Below is a small trained network, with its code and all its weights. Each question gives an input and a class and asks what happens when units are switched off, that is, made to give their printed mean instead of their output.

import numpy as np


def w(rows, s, z=0):
    codes = np.array(rows[::2]) - 128.0
    scale = np.full(codes.shape[1], s)
    scale[-1] = z or s
    return codes * scale


def f(y):
    return y / 2 * (1 + np.tanh(0.7978845608 * (y + 0.044715 * y**3)))


def log_softmax(a):
    a = a - a.max(-1, keepdims=True)
    return a - np.log(np.exp(a).sum(-1, keepdims=True))


def net(x, mask):
    res = np.array(x, float).reshape(1, 3) / 4 @ E
    y = f(res @ A[0][:, :-1].T + A[0][:, -1])
    res = res + np.where(mask, y, B[0][:, -1]) @ B[0][:, :-1]
    return log_softmax(res[-1] @ U[:, :-1].T + U[:, -1])


A, B = {}, {}
E = w([
[92,37,76,163,1,99],'x0',
[184,185,69,198,74,199],'x1',
[162,77,27,129,168,123],'x2',
],0.0086)
A[0] = w([
[141,130,141,167,104,219,27],'neuron 0',
[158,186,124,129,182,127,3],'neuron 1',
[129,104,139,128,70,103,94],'neuron 2',
[121,144,122,186,116,190,99],'neuron 3',
[80,171,160,157,98,138,94],'neuron 4',
[142,79,146,161,94,119,102],'neuron 5',
[181,138,145,178,132,191,136],'neuron 6',
[171,146,131,193,105,187,18],'neuron 7',
[81,152,146,81,148,63,90],'neuron 8',
[66,126,123,103,153,89,121],'neuron 9',
[140,150,189,157,97,133,150],'neuron 10',
[166,142,6,176,196,160,127],'neuron 11',
[104,104,96,125,104,108,165],'neuron 12',
[113,208,146,83,222,171,73],'neuron 13',
[182,158,130,105,165,138,62],'neuron 14',
[84,178,185,135,78,167,128],'neuron 15',
[207,184,142,171,75,150,28],'neuron 16',
[124,76,113,156,81,78,106],'neuron 17',
],0.012,0.0038)
B[0] = w([
[228,122,227,45,111,158,151],'neuron 0',
[22,179,141,108,74,191,172],'neuron 1',
[65,193,151,113,76,194,152],'neuron 2',
[132,109,130,67,110,110,157],'neuron 3',
[109,66,94,247,179,181,150],'neuron 4',
[13,206,55,108,92,172,149],'neuron 5',
[115,74,169,56,145,83,166],'neuron 6',
[204,140,233,37,81,122,160],'neuron 7',
[157,85,220,86,116,165,173],'neuron 8',
[230,27,193,51,112,80,158],'neuron 9',
[69,47,59,174,232,139,159],'neuron 10',
[172,34,202,192,137,161,209],'neuron 11',
[171,126,126,180,115,211,156],'neuron 12',
[93,166,96,127,80,229,247],'neuron 13',
[74,189,69,112,110,227,168],'neuron 14',
[189,2,56,158,224,175,175],'neuron 15',
[174,83,225,40,80,108,168],'neuron 16',
[114,112,160,84,89,241,173],'neuron 17',
],0.0068,0.012)
U = w([
[88,209,150,141,37,250,94],'0',
[194,87,254,58,121,98,85],'1',
[175,51,139,218,194,193,248],'2',
[170,145,143,152,95,109,155],'3',
[193,156,76,218,158,43,2],'4',
],0.008,0.0043)

Each question gives the input, the list of numbers given to net, and the class t.
The units are the neurons (one row each of A and B). Each row of codes is followed by its name. A weight is (code - 128) times the scale printed after its matrix; where a second scale follows, it is the last column's (A, B and U).
mask holds one flag per neuron, in row order. A switched-off neuron (its flag False) gives its mean, the last column of its row in B, instead of its output. The means were averaged over made-up inputs and are rounded, as every weight is.
A unit's drop is (log p(t) with every unit on - log p(t) with that unit switched off) / (log p(t) with every unit on - log p(t) with every unit switched off).
The circuit of an input: a set's keep is (log p(t) with only the set's units on - log p(t) with every unit switched off) / (log p(t) with every unit on - log p(t) with every unit switched off). Starting from the 12 units with the biggest drops (on a tie, the unit counted first), units are removed one at a time, each time the one whose removal leaves the highest keep (on an exact tie, the one counted first), for as long as the keep stays at least 0.8.
units of the circuit, in order: the units of the circuit, biggest drop first
most important unit: the unit with the biggest drop
top k neurons: the k neurons with the biggest drops, biggest first
drop when u is switched off: that unit's drop, to one decimal
input [-7,-2,7], class 0: units of the circuit, in order : [neuron 13; neuron 1]
input [-6,0,-7], class 2: units of the circuit, in order : [neuron 15]
input [-2,4,-4], class 1: units of the circuit, in order : [neuron 16; neuron 6]
input [1,-2,-1], class 3: top 3 neurons : [neuron 11; neuron 15; neuron 13]
input [-5,5,-6], class 2: top 3 neurons : [neuron 15; neuron 10; neuron 4]
input [0,3,-5], class 2: units of the circuit, in order : [neuron 15; neuron 10]
input [4,6,-7], class 2: top 3 neurons : [neuron 15; neuron 4; neuron 10]
input [-8,5,6], class 0: top 3 neurons : [neuron 1; neuron 13; neuron 14]
input [5,-1,-6], class 2: top 2 neurons : [neuron 15; neuron 13]
input [-2,-3,-1], class 3: top 2 neurons : [neuron 11; neuron 16]
input [-1,5,-7], class 2: top 3 neurons : [neuron 15; neuron 4; neuron 10]
input [4,7,-7], class 1: top 3 neurons : [neuron 16; neuron 7; neuron 0]
input [-2,5,-8], class 2: top 2 neurons : [neuron 15; neuron 4]
input [-8,-5,-8], class 0: top 2 neurons : [neuron 13; neuron 1]
input [2,1,0], class 3: most important unit : neuron 13
input [0,1,0], class 3: top 3 neurons : [neuron 15; neuron 11; neuron 13]
input [3,-3,-2], class 3: drop when neuron 13 is switched off : 0.8
input [1,6,3], class 1: drop when neuron 17 is switched off : 0.0
input [3,5,2], class 1: drop when neuron 16 is switched off : 0.1
